Rows and roughly how far along a hidden order each lies, from 0 to 12
In the rows, 128 means zero.
[152 106 101 116 146 142 142 149 156  79 144 158 138  89 103 111 104 123
 136 164  91 111 130 123 137 118 123 138 107 132 122 143 144 210 143 127
 172 126 134 128 106 151 146 167  71 116 159 198  99 135 143 171  99 169
 113 131 113 123 130 112  85  92 129 112 110 140 102 116 131 138 106 110
  97 164 137 234 100  83 119 111  73 124 215 103 126  98 139 119 129  85
 135  86 157 113 122 141 159 191 155 111 121   1 113 103 123 118 137  82
 134 127 122 136 142 145 146 140 117 125 174 112 132 127 138 145] -> 9
[ 87 166 150 137 110 103  83 108 114  76  91 103 144  60 100 155 115 139
 124 100 140 109 116 114 132 140 125 120 152  31 107 116  96  92 126 122
  80 121 117 134 164 124 105 116 203  79  82  74 138 146 123  54 144 141
 123 119 164  91 131 127 127 157 142 165 141  84 125 124 117 134 170 137
 207  44 135  97 153 144 152 130 157 103 160 148 119 160 142 156 122 137
 119 171  90 126 154 132 202  74 116 147 131 120 130 129 138 159 130 143
 121 125 126 131 142 118 138  86 143 132  90 132 131 148 112 125] -> 4
[140 154 119 129 136 122 137 105  74 104 123 123 135 136 126 147 105  93
 141 162 116 125 132 133 133 135 146 135 140  97 125 106 134  86  96 133
  97 119 146 137 173 128 125 138 121 105  95 129 112 128 120 127 137 108
 132 118 136 108 137 161 131 173 158 133 139  95 132 118 113 112 158 129
 146  54 118 163 142 123 115 116 177 120 118 145 137 125 145 118 126  83
 125 173 118 120 109 122 143 123 112 134 112  88 129 118 134 124 127 162
 143 127 104 150 156 139 120 114 132 143  48 126 140 124 112 118] -> 2
[150  92 147 110 119 147 138 113  20 255 144 108  94 189 194 108 135 107
 146 151 118 148 149 144 128 142 149 154 120 242 148 148 112 100 135 114
 139 130 132  81 181 146 144  93  87 136 176 130 116 136 128 193 175 106
 150  84 126 156 179 180 154  88 182  98 132 126 156 136 165 128 147 133
  45 196 109  95 139 136 104 113 144 208   1 118 145 129 107  85 132 140
 141 128 156  84  80  96  77 137 126 135 112 242 146  95 149  80 107 150
 145 129  93 197 161 101 100 148 109 107  41 113 140 103 152 109] -> 2
[127 101 144 112 120 146 164 114  97 235 149 113 105 141 173 111 135 109
 136 139 103 137 150 137 124 136 151 149 116 184 147 141 116 125 152 123
 157 135 135  84 152 149 135 125  77 158 188 118 106 140 122 190 150 122
 120  92 115 142 161 164 123  80 168 101 129 139 150 129 150 135 146 117
  67 169 101 115 135 100 106 118 141 192  61 112 137 126 117  83 143 130
 145 101 150  96  75 115 142 138 121 142 119 141 155  91 138  79 110 136
 139 132 105 191 154 117 103 141 115 112  81 127 134 119 147 105] -> 5
[119 156 155 130 108 113  60 113 131  62  87 109 140  12  95 145 105 160
 124 100 125  98 115 104 136 132 125 131 148  34  96 133  77 149 151 106
  93 114 103 128 176 148 116 126 186  59 113  84 138 163 130  84 135 180
 106 102 164  95 136 110  97 114 152 163 129  87 110 119 117 152 168 136
 207  70 135  95 144 123 147 126 105 109 199 136 107 167 143 143 125 162
 131 128  96 132 160 136 255  83 134 142 134  92 130 108 136 152 127 112
 118 124 130 160 159 111 139  85 138 117 134 124 129 154 122 127] -> 7
[ 86 151 161 120  90 113  82 103 101 160 108 108 126  62 149 135 123 137
 118  73 112 113 132 119 127 129 148 120 125  95 115 143  83 107 170 123
 103 120 113  87 162 114 114 102 177  74 121 100 116 165 130 101 149 145
 118 113 148 102 143 120 119  98 165 131 141 112 133 131 143 147 155 135
 185 101 133  60 150 126 146 139 161 137  85 130 123 198 126 132 136 153
 129 116 106 119 123 130 230  89 101 158 135 157 145 120 143 143 121 143
 128 131 135 182 147 118 136 101 122 119  98 126 124 129 136 125] -> 7
[176 137  87 121 149 136 112 141 101  68 130 162 152  62  99 128 105 118
 139 160 103 115 119 122 137 118 129 125 124 122 127 125 167 186 125 130
 133 124 132 145 135 120 145 168  69  92 124 215 113 126 132 134  98 167
 115 145 122 124 123 133 100 120 128 132 109 122 108 119 120 132 103 120
 111 128 144 211 105 113 114 117  97 113 225 113 113 115 148 139 123 108
 128 109 134 126 141 146 164 177 127 100 120   1  99 113 116 124 142 114
 131 124 130 102 132 162 143 131 121 133 136 113 133 123 136 138] -> 7
[165 134  89 122 150 135 120 134 100  76 139 157 147  94 106 128 110  99
 142 170  99 117 124 129 137 120 132 126 120 132 133 121 168 164 115 134
 136 124 140 135 130 116 145 162  68 110 126 206 104 121 130 138 105 154
 123 146 118 124 123 135 109 134 131 125 115 127 115 120 120 125 107 119
 105 126 142 221 111 112 115 116 115 113 191 116 124 108 148 129 124  86
 129 122 139 119 125 141 148 182 123 106 115   1 103 116 119 121 140 125
 135 126 123 110 131 163 140 132 121 139 117 116 136 120 131 137] -> 6
[109 102 151 117 103 130 105 121 160 183 131 122 119  95 135 117 136 139
 122 107 106 117 134 119 125 125 127 137 117 145 131 146  92 156 184 121
 159 130 111  72 132 153 128 127 129 150 177  95 124 156 135 147 134 162
 103 109 138 120 134  98  95  66 150 119 122 154 136 126 139 160 146 122
 120 171 115  99 138 106 144 126 104 158 140 105 122 153 130 112 143 140
 142  72 136 117 114 134 226 123 137 143 135 118 145 102 131 111 121 112
 117 131 138 170 135 115 131 131 126 107 154 128 120 143 143 118] -> 9
[ 84 130 131 129 135 124  98 131 202  85 128 144 134  40 109 126 120 133
 129 156  87  97 123 119 136 122 120 128 120  29 119 118 133 183 153 119
 138 127 120 110 105 127 143 164 124 148 158 143 100 150 130 130 106 191
  95 127 120 119 115 100  87  82 114 136 118 140 119 124 108 140 126 108
 151 102 141 163 116  84 148 148  84 125 229 110 110 145 136 121 137  94
 141  73 128 129 142 150 221 164 132 129 117   1 113  86 118 122 135 110
 116 131 139  76 123 148 141 104 125 134 163 142 137 150 123 139] -> 9
[ 96 136 147 122 102 119  84 118 141 145 109 125 127  50 141 133 128 147
 121  84 109 112 127 117 126 124 137 125 124  79 115 133  92 144 182 121
 119 125 109  82 150 122 125 130 152 122 141 100 129 164 131 112 131 166
 104 120 140 108 123 101 109  83 141 137 130 135 130 127 129 152 146 125
 162 129 132  91 138 111 156 149 120 137 149 119 115 179 134 133 142 140
 137  88 119 132 142 138 236 110 109 143 136 140 137 108 125 131 124 134
 110 132 150 145 127 127 134 106 126 123 135 136 123 144 131 121] -> 9
[158 143 136 127 117 117  60 133  94 108  93 138 140  54 105 142 112 157
 131 106 133 111 116 105 133 137 112 127 139  86 114 136 117 167 148 111
 117 127 106 120 167 127 128 132 141  85 119 107 158 147 135  96 122 167
 113 127 148 112 126 101 116 115 137 144 122 114 115 123 124 143 153 134
 167 130 147 108 129 129 144 150  94 126 213 125 105 161 140 152 123 150
 129 114 114 130 169 136 192 111 130 125 134 152 119 122 116 143 129 125
 114 124 143 110 137 117 140 100 131 120 132 118 130 143 128 131] -> 7
[247 127 112 112 122 132 129 111   1 161 133 126 137 194 107 128 106  85
 146 162 143 144 132 129 131 149 143 135 139 255 148 152 134  97  81 133
 133 123 146 152 200 131 122 107  80  59  98 153 141 110 130 145 153  90
 150 113 146 122 172 164 142 178 194 112 128  96 132 121 152 123 160 149
  93 149 114 151 145 157  82  83 181 140  71 136 145 106 138 115 115 144
 118 197 127  89  83 109  92 113 137 124 119 173 132 145 148 120 123 146
 167 120  80 212 185 111 126 153 128 111  28  81 133  95 146 118] -> 0
[184 118 135 123 122 137 145  92  84 118 140  98 127 152 116 126 112  94
 140 161 115 134 138 132 133 128 149 153 142 182 128 129  98  93 104 124
 121 113 138 132 198 180 120 120 111 106 135  98 113 130 121 172 154 115
 131  85 151 124 167 167 103 168 185 129 129  92 134 115 121 137 161 133
 107  92  90 146 155 136  94  63 162 133  67 137 147 105 142  94 129 143
 134 169 119 110  70 110 189 101 145 139 118  92 151 113 158 106 115 132
 152 127  88 244 194 111 108 141 139 112  69 113 127 130 126 104] -> 2
[140 147 116 125 131 121  95 162 127  54 111 174 160   3  86 132 100 160
 125  88 105  98 113 104 145 119 110 116 115  74 116 144 179 255 173 127
 150 137 108 121 100 113 140 155 126  37 137 203 128 144 146  85  88 187
 106 166 129 108 134 109  79  48 125 133 100 120  95 121 137 162  98 114
 151 135 168 149 105 110 143 157  47 119 255 104  85 161 136 164 124 147
 126  74 128 121 187 164 227 164 134 105 141   6  97 116 108 142 141  86
 119 123 157  40 139 151 166  99 112 112 185 109 130 131 147 150] -> 12
[ 74 137 158 130 105 122 138  80 126 162 132  79 112 155 164 133 138  96
 125 131 115 134 141 146 123 127 159 134 135 115 126 114  76  23 114 132
  88 114 138 108 165 135 110 101 173 145 119  74  94 142 114 134 173 100
 136  91 146 119 144 158 137 171 163 133 152 108 153 131 121 124 160 135
 151  56  98  84 163 137 130  99 212 129   1 149 154 147 126 102 137 122
 130 165 110 122  76 111 168  81 105 166 119 151 158 119 161 123 117 167
 140 134 104 214 148 117 107 125 136 132  54 144 127 131 116 108] -> 2
[107 122 140 119 109 120  93 132 138 163 120 138 130  74 126 126 127 146
 123  96 111 113 126 116 127 127 125 124 117 117 124 142 110 160 183 126
 146 133 110  81 128 114 131 134 132 127 147 122 135 155 138 114 124 165
 108 131 136 113 127  93 108  72 135 125 122 154 130 128 139 155 136 122
 134 162 134 106 129 111 153 153 105 148 175 109 115 166 132 131 135 131
 134  80 131 119 144 143 214 130 124 136 136 117 127 116 121 126 127 123
 113 130 150 122 126 129 144 120 122 117 145 126 124 137 139 128] -> 10
[ 87 137 163 129  96 119  97 111 164 159 105 101 114  77 160 133 137 161
 113  72 129 120 128 120 118 121 137 129 132  77 105 129  63 103 185 118
 101 119 102 100 150 132 117 113 179 123 134  79 134 165 129 117 140 146
 116 106 149 117 119 103 122 103 137 141 138 133 132 130 126 146 145 138
 179 114 116  40 143 128 153 144 128 128 114 131 122 184 124 131 138 159
 134  94 112 156 144 127 228  81 113 153 141 224 149 118 132 134 118 141
 106 131 153 174 125 113 124 111 132 119 146 146 119 146 122 118] -> 8
